A =
[[ 115.36   56.46   71.26  -11.99   72.94  110.06 -151.92   64.76   11.97
   137.81   59.41  129.58  147.37  -44.08  145.17   94.26]
 [  14.79  100.62 -199.60    3.70   90.87   95.25   29.97   20.78  231.93
   124.27   70.28 -119.46 -188.59   -3.70  119.38  157.16]
 [  76.19   14.69  150.10   99.34   87.38   99.55  -80.11   70.79    9.46
   124.55   66.18   54.26  108.66   -8.90  242.16  -64.65]
 [ 106.33   36.00  111.69  229.62   47.22  -70.67 -115.68  222.99  -83.39
    74.86  204.80   64.33  210.99  -29.05   87.51  -46.75]
 [  87.44   15.66  -34.25  -77.87   -4.31   -0.79  -10.43  -64.00   21.15
    89.75   68.38   39.90   85.26  253.67  116.96  221.42]
 [   9.14  -77.81  184.78   33.75   77.84  165.66   91.51  111.08    2.89
   240.67   95.77   29.58   88.33  -14.05  103.63  159.00]]
The entry just left of -188.59 is -119.46
Find the first entry in reading order.
115.36
The entry just right of 68.38 is 39.90
Find the fourth entry in reading order.
-11.99
Find the entry just left of the largest entry.
85.26
The second smallest entry -> -188.59
The entry just right of 89.75 is 68.38
Find the entry just right of 129.58.
147.37
The entry just right of 87.44 is 15.66
The entry just right of 99.34 is 87.38
The entry just right of -70.67: -115.68
The entry just left of -70.67 is 47.22
Find the minimum.
-199.60
Find the third smallest entry.
-151.92
Find the entry just left of -11.99.
71.26
Find the entry just left of -77.87.
-34.25
Find the fifth entry in reading order.
72.94

W = 50,87,37,67,17,69,18,24,42,39,35,64,26,31,9
Read off the entry just left of 24.
18
Read off the minimum.
9

Questions about the table below. Indices start at 1.
1) Find the entry in row 2 and column 1.
2) Find the entry in row 1 and column 3.
3) Find the entry at row 2, column 3.
4) Find the entry in the top-right corner.
5) Find the entry in row 1 and column 1.
6) Find the entry directly below the largest entry.
7) Find the top entry of the column that holds the smallest entry.
8) Find the entry directly above the smallest entry.
-16  -13  -13   -2    5   19   -2  -19  -13  -34  -38   36
 -4  -20   -1   17    5  -29    5   23  -20  -43  -32   25
-14   -1  -32    3  -22    6  -30   47   -1   16   -1   10
-19  -21   11    6  -10   27   33    4  -21  -44  -15   19
 13   11    7  -16  -24  -12    0   -1   11   54   34  -14
  0   -2   29   -4  -31   20   11  -49   -2   19    3  -12
  5   13   23    9   34    0  -18    6   13   27  -24  -42
 15  -14   -1    5   27   17   14   -4  -14  -54  -26   11
-10   13  -23    7   -1   12  -46   -3   13   44  -16    1
 -4  -11  -36   -8  -23    3   -2   36  -11  -32   18   26
 39   -5  -26   -4  -19   15   -3  -21   -5  -32   31    5
-39    5   10   -3  -14   12  -17   26    5   42  -18  -14
-13  -15  -25   10    1   38    6   22  -15   -9  -26   40
1) -4
2) -13
3) -1
4) 36
5) -16
6) 19
7) -34
8) 27

Read these off the matrix that follows.
1) The first entry of the smallest entry's row?
2) The top-right entry?
3) The largest entry in the first column?
4) The second smallest entry?
5) The last entry, reading row by row?
6) The fourth entry, reading row by row?
7) The top-left entry?
8) The entry directly above the smallest entry?
[[-21 -13  21  17 -12  -3  -5 -22  19  17  -5  -4  -1 -15  33]
 [ -7 -47  -3 -10 -15  -4   9 -16   4  -9  -3  29  20  -9  -1]
 [  7 -11  14  -3  -4 -26  13 -17 -25  -9   3  13   8  46 -12]
 [  2  44  -4   7  13   7 -15  16  -1   7  -1 -34 -24  -6   1]
 [-14 -12  16  11 -10  -5  -2 -18  10  11  -4  -1   0  -5  21]
 [  8  43   3   6  13  -6  -8  10 -16   3   1 -28 -21  22  -7]
 [ -6  15  18  14   0 -10  -5 -10  -2  11  -1 -16 -11  13  14]
 [  0  18  27  14   1 -23   1 -17 -16   8   1 -13 -10  42   8]
 [ 14  -1  -3 -12   3 -17  10  -1 -28 -16   3   9   4  38 -26]
 [ -3   3  21  10  -4 -19   3 -18 -10   5   0  -4  -3  30   8]
 [ -2   8  12   7  -1 -10  -1  -8  -7   4   0  -8  -6  16   5]
 [-10 -37   1  -4 -14  -2   5 -15   8  -3  -3  20  14 -12   6]
 [-11  23  -3  10   4  15 -17   9  18  14  -5 -27 -18 -33  17]
 [-12   2  -3   6  -3  12 -11   1  18   9  -5 -12  -8 -33  16]]
1) -7
2) 33
3) 14
4) -37
5) 16
6) 17
7) -21
8) -13

grid = (-25, 9, -15, 3, -41, 9, 30, 28, -22, -49, -53, -24)
Report the last entry.
Answer: -24
Report the first entry.
Answer: -25
The 4th entry -> 3
The third-last entry -> -49
Report the maximum.
Answer: 30
The second largest entry: 28
The entry just left of 3: -15
